Below are the code and all the weights of a small trained network. Each question names an input and a target symbol and asks about switching units off, where a switched-off unit gives its printed mean instead of its output.

import numpy as np


def w(rows, s, z=0):
    codes = np.array(rows[::2]) - 128.0
    scale = np.full(codes.shape[1], s)
    scale[-1] = z or s
    return codes * scale


def norm(h):
    return h / np.sqrt((h * h).mean(-1, keepdims=True) + 1e-5)


def f(y):
    return np.maximum(y, 0)


def softmax(a):
    e = np.exp(a - a.max(-1, keepdims=True))
    return e / e.sum(-1, keepdims=True)


def log_softmax(a):
    a = a - a.max(-1, keepdims=True)
    return a - np.log(np.exp(a).sum(-1, keepdims=True))


def net(x, mask):
    ids = ['αβγδζθλφ'.index(c) for c in x.split()]
    T = len(ids)
    res = E[ids] + P[:T]
    u = 0
    for l in range(2):
        q, k, v = (norm(res) @ M[l].T for M in (Q, K, V))
        z = softmax(np.where(np.tri(T) > 0, q @ k.T / 3**0.5, -1e9)) @ v
        res = res + np.where(mask[u], z, O[l][:, -1]) @ O[l][:, :-1]
        u += 1
        y = f(norm(res) @ A[l][:, :-1].T + A[l][:, -1])
        res = res + np.where(mask[u : u + 4], y, B[l][:, -1]) @ B[l][:, :-1]
        u += 4
    return log_softmax(norm(res)[-1] @ U[:, :-1].T + U[:, -1])


Q, K, V, O, A, B = {}, {}, {}, {}, {}, {}
E = w([
[114,131,87,166,159],'α',
[101,160,173,151,151],'β',
[150,132,128,146,111],'γ',
[90,84,27,245,69],'δ',
[87,92,95,208,163],'ζ',
[82,85,131,114,164],'θ',
[69,104,91,134,88],'λ',
[106,117,103,204,107],'φ',
],0.011)
P = w([
[173,112,141,92,126],'0',
[36,193,114,173,18],'1',
[31,247,161,187,36],'2',
[65,192,162,214,52],'3',
[60,218,203,205,94],'4',
[72,204,239,181,130],'5',
[96,141,158,209,176],'6',
[57,191,160,141,179],'7',
[45,181,154,139,193],'8',
[76,142,153,175,254],'9',
],0.0067)
Q[0] = w([
[88,176,110,216,157],'L0H0',
[74,133,150,98,91],'L0H0',
[172,255,97,105,162],'L0H0',
],0.0073)
K[0] = w([
[198,97,164,2,64],'L0H0',
[190,110,78,230,110],'L0H0',
[115,39,54,140,179],'L0H0',
],0.0077)
V[0] = w([
[49,232,86,135,39],'L0H0',
[2,112,154,130,155],'L0H0',
[172,122,93,59,106],'L0H0',
],0.007)
O[0] = w([
[50,187,194,137,187,219],'L0H0',
[50,158,52,67,143,255],'L0H0',
[158,250,34,254,26,60],'L0H0',
],0.0069,0.0071)
A[0] = w([
[47,91,71,163,56,179],'L0N0',
[173,254,132,175,245,59],'L0N1',
[132,201,221,159,145,63],'L0N2',
[91,160,103,118,180,249],'L0N3',
],0.0078,0.0015)
B[0] = w([
[117,132,143,79,97,215],'L0N0',
[126,90,83,115,9,166],'L0N1',
[66,105,70,118,112,168],'L0N2',
[89,150,119,150,144,255],'L0N3',
],0.012,0.0073)
Q[1] = w([
[76,115,179,94,108],'L1H0',
[2,154,58,201,115],'L1H0',
[17,132,44,60,115],'L1H0',
],0.0097)
K[1] = w([
[218,103,136,177,130],'L1H0',
[249,154,158,53,117],'L1H0',
[234,127,168,146,95],'L1H0',
],0.012)
V[1] = w([
[119,161,154,228,77],'L1H0',
[93,126,245,168,170],'L1H0',
[191,83,122,205,122],'L1H0',
],0.011)
O[1] = w([
[97,129,111,255,151,2],'L1H0',
[158,218,162,123,165,1],'L1H0',
[143,59,167,168,180,47],'L1H0',
],0.016,0.007)
A[1] = w([
[78,136,178,207,184,170],'L1N0',
[129,142,229,182,102,134],'L1N1',
[223,225,192,131,164,253],'L1N2',
[97,204,144,9,109,122],'L1N3',
],0.011,0.0051)
B[1] = w([
[188,119,174,113,64,159],'L1N0',
[140,107,62,188,19,134],'L1N1',
[74,95,224,104,6,149],'L1N2',
[178,83,65,190,188,249],'L1N3',
],0.011,0.013)
U = w([
[165,122,115,192,141,94],'α',
[90,193,76,171,153,65],'β',
[82,104,162,145,201,131],'γ',
[31,128,156,126,146,128],'δ',
[110,104,139,105,246,76],'ζ',
[106,152,211,130,107,36],'θ',
[130,99,111,105,64,254],'λ',
[164,198,151,80,148,89],'φ',
],0.011,0.0046)

Each question gives the input, a string of symbols that net reads in full, and the target symbol t.
The units are the heads (3 rows each of Q, K, V and O) and the neurons (one row each of A and B). Each row of codes is followed by its name. A weight is (code - 128) times the scale printed after its matrix; where a second scale follows, it is the last column's (O, A, B and U).
mask holds one flag per unit, layer by layer, with each layer's heads first. A switched-off unit (its flag False) gives its mean, the last column of its rows in O or B, instead of its output. The means were averaged over made-up inputs and are rounded, as every weight is.
A unit's drop is (log p(t) with every unit on - log p(t) with that unit switched off) / (log p(t) with every unit on - log p(t) with every unit switched off).
The circuit of an input: a set's keep is (log p(t) with only the set's units on - log p(t) with every unit switched off) / (log p(t) with every unit on - log p(t) with every unit switched off). Starting from all 10 units, units are removed one at a time, each time the one whose removal leaves the highest keep (on an exact tie, the one counted first), for as long as the keep stays at least 0.8.
units of the circuit, in order: the units of the circuit, biggest drop first
most important unit: the unit with the biggest drop
top k neurons: the k neurons with the biggest drops, biggest first
top k neurons in layer l: the k neurons of layer l with the biggest drops, biggest first
drop of u: that unit's drop, to one decimal
input λ β β φ θ λ, target β: units of the circuit, in order : (L1H0)
input λ θ θ, target β: units of the circuit, in order : (L1H0; L0H0)
input β φ λ λ γ θ θ λ λ λ, target φ: units of the circuit, in order : (L1H0; L0H0)
input γ ζ ζ θ θ, target α: units of the circuit, in order : (L0H0; L1H0)
input λ φ λ, target β: units of the circuit, in order : (L1H0; L0H0)
input β θ δ δ, target φ: units of the circuit, in order : (L1H0; L0H0; L0N1)
input λ δ λ δ θ θ δ, target β: top 2 neurons : (L0N1; L1N2)
input ζ ζ ζ θ φ, target ζ: units of the circuit, in order : (L0H0; L1H0; L0N1; L1N3)
input ζ λ θ β γ λ θ φ θ λ, target ζ: top 2 neurons : (L0N1; L1N3)
input φ θ θ λ θ δ, target θ: top 2 neurons : (L0N1; L1N0)
input ζ θ λ γ δ θ θ δ, target ζ: top 3 neurons : (L0N1; L1N3; L0N2)
input φ ζ λ γ α ζ λ φ α, target θ: top 2 neurons in layer 0 : (L0N0; L0N1)
input φ φ β γ ζ γ θ α θ δ, target θ: top 3 neurons : (L0N1; L1N0; L1N3)
input λ θ δ ζ φ φ α, target β: units of the circuit, in order : (L1H0)
input ζ α θ λ γ β θ β, target ζ: top 3 neurons : (L1N3; L0N0; L1N2)
input ζ ζ β θ λ, target ζ: drop of L0H0 : 1.0
input λ δ φ θ φ λ θ ζ θ ζ, target β: drop of L1H0 : 0.7
input ζ β θ, target ζ: drop of L0N1 : 0.2
input β θ θ θ β, target φ: drop of L0N1 : 0.1
input α θ γ λ γ β θ λ λ δ, target γ: most important unit : L0H0
